Below are the code and all the weights of a small trained network. Each question names an input and a target symbol and asks about switching units off, where a switched-off unit gives its printed mean instead of its output.

import numpy as np


def w(rows, s, z=0):
    codes = np.array(rows[::2]) - 128.0
    scale = np.full(codes.shape[1], s)
    scale[-1] = z or s
    return codes * scale


def norm(h):
    return h / np.sqrt((h * h).mean(-1, keepdims=True) + 1e-5)


def f(y):
    return y / 2 * (1 + np.tanh(0.7978845608 * (y + 0.044715 * y**3)))


def softmax(a):
    e = np.exp(a - a.max(-1, keepdims=True))
    return e / e.sum(-1, keepdims=True)


def log_softmax(a):
    a = a - a.max(-1, keepdims=True)
    return a - np.log(np.exp(a).sum(-1, keepdims=True))


def net(x, mask):
    ids = ['βδθπσφω'.index(c) for c in x.split()]
    T = len(ids)
    res = E[ids] + P[:T]
    u = 0
    for l in range(2):
        r = norm(res)
        for j in range(2):
            rows = slice(4 * j, 4 * j + 4)
            q, k, v = (r @ M[l][rows].T for M in (Q, K, V))
            z = softmax(np.where(np.tri(T) > 0, q @ k.T / 4**0.5, -1e9)) @ v
            o = O[l][rows]
            res = res + np.where(mask[u + j], z, o[:, -1]) @ o[:, :-1]
        u += 2
        y = f(norm(res) @ A[l][:, :-1].T + A[l][:, -1])
        res = res + np.where(mask[u : u + 16], y, B[l][:, -1]) @ B[l][:, :-1]
        u += 16
    return log_softmax(norm(res)[-1] @ U[:, :-1].T + U[:, -1])


Q, K, V, O, A, B = {}, {}, {}, {}, {}, {}
E = w([
[25,126,156,26,88,126],'β',
[178,113,155,148,171,104],'δ',
[161,164,210,120,75,254],'θ',
[85,127,138,101,147,96],'π',
[172,78,110,76,79,180],'σ',
[110,121,139,248,103,151],'φ',
[197,136,73,200,71,121],'ω',
],0.01)
P = w([
[38,22,18,117,122,174],'0',
[56,10,92,130,171,63],'1',
[192,128,206,90,97,13],'2',
[67,103,43,101,119,169],'3',
[66,22,153,109,171,107],'4',
[171,207,220,92,103,50],'5',
[98,172,78,118,143,175],'6',
[85,39,196,99,201,134],'7',
[173,255,234,105,84,60],'8',
[122,173,91,114,127,185],'9',
],0.0044)
Q[0] = w([
[27,112,116,186,130,79],'0.h0',
[186,126,205,175,118,51],'0.h0',
[153,171,155,150,102,149],'0.h0',
[44,15,11,177,203,243],'0.h0',
[138,254,24,106,131,115],'0.h1',
[70,176,103,151,158,139],'0.h1',
[198,130,71,168,120,65],'0.h1',
[88,92,117,94,150,223],'0.h1',
],0.0063)
K[0] = w([
[71,70,91,143,134,152],'0.h0',
[186,38,112,168,156,108],'0.h0',
[152,115,136,114,136,139],'0.h0',
[56,148,97,114,14,120],'0.h0',
[68,2,184,99,140,117],'0.h1',
[100,89,94,130,172,119],'0.h1',
[125,76,160,95,60,160],'0.h1',
[84,235,132,156,143,116],'0.h1',
],0.0088)
V[0] = w([
[101,174,171,150,129,159],'0.h0',
[100,121,79,122,31,218],'0.h0',
[97,1,125,156,178,103],'0.h0',
[62,171,58,118,8,98],'0.h0',
[5,34,152,154,131,163],'0.h1',
[231,47,146,5,155,192],'0.h1',
[172,169,64,54,37,73],'0.h1',
[144,188,73,150,73,192],'0.h1',
],0.0032)
O[0] = w([
[140,158,115,140,93,197,81],'0.h0',
[76,62,157,166,83,126,219],'0.h0',
[177,135,112,111,122,72,168],'0.h0',
[107,84,199,230,110,141,155],'0.h0',
[162,77,200,57,158,127,166],'0.h1',
[114,126,103,132,254,180,254],'0.h1',
[183,200,60,174,203,77,189],'0.h1',
[106,120,23,146,100,91,153],'0.h1',
],0.0037,0.0031)
A[0] = w([
[62,107,177,183,139,132,79],'0.n0',
[167,184,212,127,154,52,67],'0.n1',
[112,51,112,121,200,203,35],'0.n2',
[151,166,147,134,132,196,127],'0.n3',
[127,161,179,71,83,95,130],'0.n4',
[156,218,117,114,84,147,88],'0.n5',
[173,130,69,161,140,18,224],'0.n6',
[99,139,174,60,146,140,156],'0.n7',
[140,84,195,108,207,45,6],'0.n8',
[87,109,116,74,132,161,100],'0.n9',
[104,117,164,130,56,78,108],'0.n10',
[57,127,107,116,74,147,56],'0.n11',
[136,85,129,38,120,129,143],'0.n12',
[143,142,2,92,89,174,109],'0.n13',
[179,39,162,129,70,137,192],'0.n14',
[83,165,138,59,126,139,139],'0.n15',
],0.0063,0.0023)
B[0] = w([
[208,138,78,55,94,99,125],'0.n0',
[38,192,97,232,138,114,138],'0.n1',
[112,168,215,81,224,80,180],'0.n2',
[104,133,91,113,102,125,148],'0.n3',
[104,123,177,226,151,75,148],'0.n4',
[191,44,176,21,105,149,139],'0.n5',
[49,144,96,129,179,196,188],'0.n6',
[77,120,114,180,165,104,168],'0.n7',
[67,109,184,166,3,192,145],'0.n8',
[119,144,104,166,159,80,166],'0.n9',
[107,138,120,155,166,119,129],'0.n10',
[99,164,102,169,132,182,133],'0.n11',
[129,151,153,207,169,126,220],'0.n12',
[118,146,58,189,81,94,206],'0.n13',
[137,174,85,169,161,97,254],'0.n14',
[98,141,102,201,123,120,150],'0.n15',
],0.0046)
Q[1] = w([
[251,147,106,77,102,118],'1.h0',
[105,11,80,141,147,146],'1.h0',
[184,95,47,67,108,119],'1.h0',
[210,180,81,188,74,129],'1.h0',
[103,83,112,137,171,148],'1.h1',
[116,114,78,2,126,108],'1.h1',
[65,16,95,132,138,171],'1.h1',
[138,191,169,171,108,60],'1.h1',
],0.009)
K[1] = w([
[248,139,128,23,59,128],'1.h0',
[155,6,131,177,143,53],'1.h0',
[195,86,100,59,112,72],'1.h0',
[199,156,111,163,67,85],'1.h0',
[143,124,106,216,109,72],'1.h1',
[38,2,140,53,154,44],'1.h1',
[109,92,11,203,95,64],'1.h1',
[161,146,207,150,173,229],'1.h1',
],0.0081)
V[1] = w([
[113,89,135,80,178,114],'1.h0',
[120,144,140,108,45,86],'1.h0',
[112,115,66,121,194,107],'1.h0',
[110,185,135,30,136,120],'1.h0',
[2,46,147,138,125,52],'1.h1',
[144,122,166,148,190,254],'1.h1',
[205,130,133,150,113,78],'1.h1',
[112,159,231,105,97,190],'1.h1',
],0.0047)
O[1] = w([
[83,150,130,142,75,119,126],'1.h0',
[80,116,151,138,234,162,56],'1.h0',
[170,185,143,143,52,193,202],'1.h0',
[104,174,164,198,150,82,20],'1.h0',
[205,253,174,160,147,163,123],'1.h1',
[129,122,63,91,105,87,179],'1.h1',
[201,54,148,122,172,124,138],'1.h1',
[136,111,33,174,46,106,3],'1.h1',
],0.0036,0.0033)
A[1] = w([
[45,122,123,243,209,39,100],'1.n0',
[125,117,224,108,6,148,165],'1.n1',
[88,4,122,159,124,226,46],'1.n2',
[111,147,189,186,76,30,67],'1.n3',
[184,85,146,107,57,164,143],'1.n4',
[92,147,76,84,60,84,165],'1.n5',
[90,136,53,218,57,209,3],'1.n6',
[189,169,149,197,181,49,148],'1.n7',
[22,223,152,163,125,86,143],'1.n8',
[152,57,221,178,202,132,29],'1.n9',
[128,78,45,202,182,114,84],'1.n10',
[128,160,227,66,235,163,56],'1.n11',
[66,39,146,93,136,131,85],'1.n12',
[85,78,198,166,93,77,28],'1.n13',
[11,108,152,167,53,206,59],'1.n14',
[77,45,140,3,21,101,61],'1.n15',
],0.0057,0.0033)
B[1] = w([
[198,166,78,85,85,182,227],'1.n0',
[129,93,8,113,163,62,167],'1.n1',
[195,191,81,42,177,122,193],'1.n2',
[104,86,101,51,151,180,131],'1.n3',
[102,107,91,206,107,129,201],'1.n4',
[146,134,128,175,100,196,152],'1.n5',
[126,112,242,86,82,40,217],'1.n6',
[86,138,142,30,139,155,204],'1.n7',
[255,117,113,155,118,123,212],'1.n8',
[67,140,108,189,23,114,183],'1.n9',
[66,134,108,77,208,150,254],'1.n10',
[47,164,143,85,117,9,196],'1.n11',
[153,241,105,160,130,121,128],'1.n12',
[94,60,38,72,118,110,125],'1.n13',
[163,47,188,155,194,154,185],'1.n14',
[90,233,134,149,132,178,112],'1.n15',
],0.0046,0.0025)
U = w([
[56,168,168,85,114,91,255],'β',
[117,129,68,80,254,170,80],'δ',
[99,116,169,64,74,219,94],'θ',
[190,40,180,113,151,86,100],'π',
[234,234,129,81,120,103,102],'σ',
[87,121,31,191,85,101,151],'φ',
[133,165,170,239,178,157,121],'ω',
],0.0079,0.0042)

Each question gives the input, a string of symbols that net reads in full, and the target symbol t.
The units are the heads (4 rows each of Q, K, V and O) and the neurons (one row each of A and B). Each row of codes is followed by its name. A weight is (code - 128) times the scale printed after its matrix; where a second scale follows, it is the last column's (O, A, B and U).
mask holds one flag per unit, layer by layer, with each layer's heads first. A switched-off unit (its flag False) gives its mean, the last column of its rows in O or B, instead of its output. The means were averaged over made-up inputs and are rounded, as every weight is.
A unit's drop is (log p(t) with every unit on - log p(t) with that unit switched off) / (log p(t) with every unit on - log p(t) with every unit switched off).
The circuit of an input: a set's keep is (log p(t) with only the set's units on - log p(t) with every unit switched off) / (log p(t) with every unit on - log p(t) with every unit switched off). Starting from the 12 units with the biggest drops (on a tie, the unit counted first), units are removed one at a time, each time the one whose removal leaves the highest keep (on an exact tie, the one counted first), for as long as the keep stays at least 0.8.
circuit, biggest first: the units of the circuit, biggest drop first
unit that matters most: the unit with the biggest drop
top k neurons: the k neurons with the biggest drops, biggest first
top k neurons in layer l: the k neurons of layer l with the biggest drops, biggest first
heads that matter: for each layer, one digit per head in row order, 1 if its drop is at least 0.15 and else 0, layers parted by /
input π σ π θ σ, target β: circuit, biggest first	(0.n2, 1.n11, 1.h1)
input σ σ π σ, target σ: unit that matters most	1.h0
input σ σ δ, target σ: heads that matter	10 / 00
input β σ σ σ σ σ ω δ, target δ: top 4 neurons in layer 0	(0.n6, 0.n8, 0.n1, 0.n5)
input ω σ π σ σ π σ, target σ: circuit, biggest first	(1.h1, 0.n6)
input φ δ ω β ω π, target σ: heads that matter	10 / 00
input ω θ π π, target σ: top 2 neurons	(1.n0, 1.n8)
input σ π ω σ π σ, target π: circuit, biggest first	(0.n4, 1.h1)
input σ ω σ β ω δ θ σ, target β: heads that matter	00 / 00
input ω ω σ β δ, target β: top 3 neurons	(1.n11, 0.n13, 1.n9)
input σ φ σ β θ, target β: top 2 neurons	(1.n11, 0.n13)
input β σ δ, target σ: top 3 neurons	(0.n1, 1.n8, 0.n8)
input θ β σ, target φ: heads that matter	00 / 01
input β σ δ σ δ σ ω θ, target δ: heads that matter	01 / 01
input σ σ φ θ σ π, target φ: circuit, biggest first	(1.h1, 0.n1)
input π σ φ ω σ ω π σ θ, target φ: top 2 neurons	(1.n1, 0.n5)
input φ ω ω ω σ ω σ δ, target δ: top 2 neurons	(1.n2, 0.n8)
input σ π β σ σ σ σ σ σ, target π: circuit, biggest first	(1.h0, 1.h1)
input δ σ ω θ ω ω σ, target φ: circuit, biggest first	(0.n13)
input ω θ σ δ ω π β, target ω: unit that matters most	1.n8
input σ σ π, target ω: heads that matter	00 / 01
input σ σ σ σ σ ω σ β, target δ: top 3 neurons in layer 0	(0.n13, 0.n15, 0.n2)
input σ σ σ β σ σ σ θ β, target φ: top 2 neurons in layer 0	(0.n4, 0.n15)
input π π φ, target θ: top 3 neurons in layer 1	(1.n7, 1.n3, 1.n0)
input σ π π, target ω: top 2 neurons in layer 1	(1.n8, 1.n14)
